Below is a small trained network, with its code and all its weights. Each question gives an input and a class and asks what happens when units are switched off, that is, made to give their printed mean instead of their output.

import numpy as np


def w(rows, s, z=0):
    codes = np.array(rows[::2]) - 128.0
    scale = np.full(codes.shape[1], s)
    scale[-1] = z or s
    return codes * scale


def f(y):
    return np.maximum(y, 0)


def log_softmax(a):
    a = a - a.max(-1, keepdims=True)
    return a - np.log(np.exp(a).sum(-1, keepdims=True))


def net(x, mask):
    res = np.array(x, float).reshape(1, 4) / 4 @ E
    y = f(res @ A[0][:, :-1].T + A[0][:, -1])
    res = res + np.where(mask, y, B[0][:, -1]) @ B[0][:, :-1]
    return log_softmax(res[-1] @ U[:, :-1].T + U[:, -1])


A, B = {}, {}
E = w([
[132,188,142,99,251,100,164,144],'x0',
[66,140,120,185,135,109,84,237],'x1',
[155,143,66,100,94,154,205,197],'x2',
[174,94,181,168,174,194,145,163],'x3',
],0.013)
A[0] = w([
[99,134,103,182,145,101,84,182,66],'n1',
[78,83,237,146,164,58,31,87,68],'n2',
[163,10,207,184,174,207,138,168,50],'n3',
[154,144,165,99,108,155,157,80,85],'n4',
[18,177,66,74,73,24,124,89,87],'n5',
[120,59,120,154,35,146,120,128,85],'n6',
[123,235,168,104,240,95,178,135,89],'n7',
[127,52,133,152,52,147,128,122,36],'n8',
[172,175,61,128,81,132,191,183,63],'n9',
[100,94,107,162,160,154,95,179,105],'n10',
[153,113,177,152,151,233,150,169,27],'n11',
[139,101,138,151,58,153,90,118,75],'n12',
[121,58,104,145,71,157,93,115,145],'n13',
[164,145,50,72,95,172,205,224,70],'n14',
[121,180,112,137,103,89,120,105,245],'n15',
[121,193,140,93,192,115,160,131,20],'n16',
[125,78,113,176,65,196,124,106,102],'n17',
[123,113,105,98,127,142,149,153,77],'n18',
[99,117,97,147,143,135,107,158,79],'n19',
[172,98,113,107,136,112,151,96,119],'n20',
[192,100,142,103,134,135,175,19,77],'n21',
[100,140,156,163,121,120,89,200,83],'n22',
[83,187,43,106,112,83,100,86,17],'n23',
[177,98,149,68,142,150,165,52,130],'n24',
[177,104,103,88,136,171,143,31,44],'n25',
[162,90,202,165,139,200,140,153,163],'n26',
[119,158,154,162,109,110,135,150,216],'n27',
[96,126,208,157,155,107,39,57,66],'n28',
[157,120,163,165,175,162,184,146,82],'n29',
[48,109,113,131,139,103,86,200,42],'n30',
[45,139,130,206,144,117,83,223,98],'n31',
],0.012)
B[0] = w([
[77,145,88,128,79,134,160,110,184],'n1',
[141,55,65,140,173,226,75,111,240],'n2',
[214,133,102,110,152,44,140,21,211],'n3',
[80,137,85,156,75,125,161,119,168],'n4',
[254,114,125,98,150,22,201,49,253],'n5',
[84,178,178,79,193,99,54,176,211],'n6',
[68,240,188,23,188,128,13,199,237],'n7',
[70,139,142,59,161,86,51,162,181],'n8',
[140,78,85,147,175,198,89,88,198],'n9',
[110,115,105,109,51,116,170,138,178],'n10',
[170,88,108,92,146,51,161,38,175],'n11',
[96,178,116,92,192,112,81,148,184],'n12',
[124,204,170,70,171,127,66,186,220],'n13',
[140,18,35,173,204,244,41,100,233],'n14',
[230,145,192,188,100,158,164,192,236],'n15',
[61,153,121,73,163,64,48,148,169],'n16',
[100,184,160,76,177,110,73,179,202],'n17',
[113,104,98,130,132,140,86,99,142],'n18',
[94,118,78,131,97,115,163,130,152],'n19',
[94,134,95,164,85,131,134,149,169],'n20',
[41,132,86,155,35,137,184,131,216],'n21',
[86,121,88,118,52,120,178,136,187],'n22',
[179,110,107,77,136,59,120,14,178],'n23',
[71,149,125,172,32,160,163,137,221],'n24',
[42,115,58,113,53,118,217,128,191],'n25',
[231,135,162,158,97,59,183,112,218],'n26',
[131,164,176,203,87,170,163,150,203],'n27',
[157,39,50,163,209,222,68,103,222],'n28',
[168,135,112,79,113,69,114,116,178],'n29',
[38,126,85,121,95,109,213,81,187],'n30',
[48,141,95,145,17,140,182,131,244],'n31',
],0.0088,0.015)
U = w([
[57,144,71,153,52,134,173,99,115],'0',
[95,221,114,93,193,102,67,141,119],'1',
[150,32,56,163,190,227,90,80,119],'2',
[227,133,90,128,135,24,156,40,106],'3',
[248,208,195,241,90,220,166,204,254],'4',
[87,50,175,156,187,105,158,137,105],'5',
[99,62,157,173,174,109,163,126,109],'6',
[82,101,191,198,186,102,163,107,104],'7',
],0.011,0.018)

Each question gives the input, the list of numbers given to net, and the class t.
The units are the neurons (one row each of A and B). Each row of codes is followed by its name. A weight is (code - 128) times the scale printed after its matrix; where a second scale follows, it is the last column's (A, B and U).
mask holds one flag per neuron, in row order. A switched-off neuron (its flag False) gives its mean, the last column of its row in B, instead of its output. The means were averaged over made-up inputs and are rounded, as every weight is.
A unit's drop is (log p(t) with every unit on - log p(t) with that unit switched off) / (log p(t) with every unit on - log p(t) with every unit switched off).
The circuit of an input: a set's keep is (log p(t) with only the set's units on - log p(t) with every unit switched off) / (log p(t) with every unit on - log p(t) with every unit switched off). Starting from the 12 units with the biggest drops (on a tie, the unit counted first), units are removed one at a time, each time the one whose removal leaves the highest keep (on an exact tie, the one counted first), for as long as the keep stays at least 0.8.
units of the circuit, in order: the units of the circuit, biggest drop first
unit that matters most: the unit with the biggest drop
top k neurons: the k neurons with the biggest drops, biggest first
drop when u is switched off: that unit's drop, to one decimal
input [-5,3,-3,-5], class 1: units of the circuit, in order -> n13
input [-6,-2,5,7], class 3: top 3 neurons -> n3; n26; n7
input [-5,-2,-7,-7], class 2: top 4 neurons -> n28; n2; n26; n3
input [3,5,6,0], class 2: top 2 neurons -> n14; n9
input [2,-3,-4,-2], class 2: top 3 neurons -> n28; n31; n26
input [8,-8,0,-6], class 0: top 2 neurons -> n21; n24
input [-5,1,3,5], class 1: units of the circuit, in order -> n17; n6
input [-4,-6,5,7], class 3: top 4 neurons -> n3; n26; n11; n31
input [7,-6,-8,5], class 2: top 3 neurons -> n28; n2; n13
input [-7,-1,-7,4], class 1: top 4 neurons -> n13; n17; n14; n6
input [5,8,0,-8], class 0: top 2 neurons -> n31; n30
input [-4,-6,-6,-3], class 0: top 3 neurons -> n21; n14; n25
input [0,6,-6,-6], class 0: top 2 neurons -> n31; n14
input [3,-5,7,4], class 2: units of the circuit, in order -> n14
input [-6,-4,7,-6], class 2: top 3 neurons -> n14; n9; n7
input [-7,-5,-8,-5], class 2: top 3 neurons -> n28; n2; n7
input [-5,-1,2,8], class 3: drop when n3 is switched off -> 0.1
input [2,7,0,-5], class 0: drop when n31 is switched off -> 0.0
input [4,4,-5,1], class 2: drop when n25 is switched off -> 0.1
input [4,8,5,-7], class 0: unit that matters most -> n31
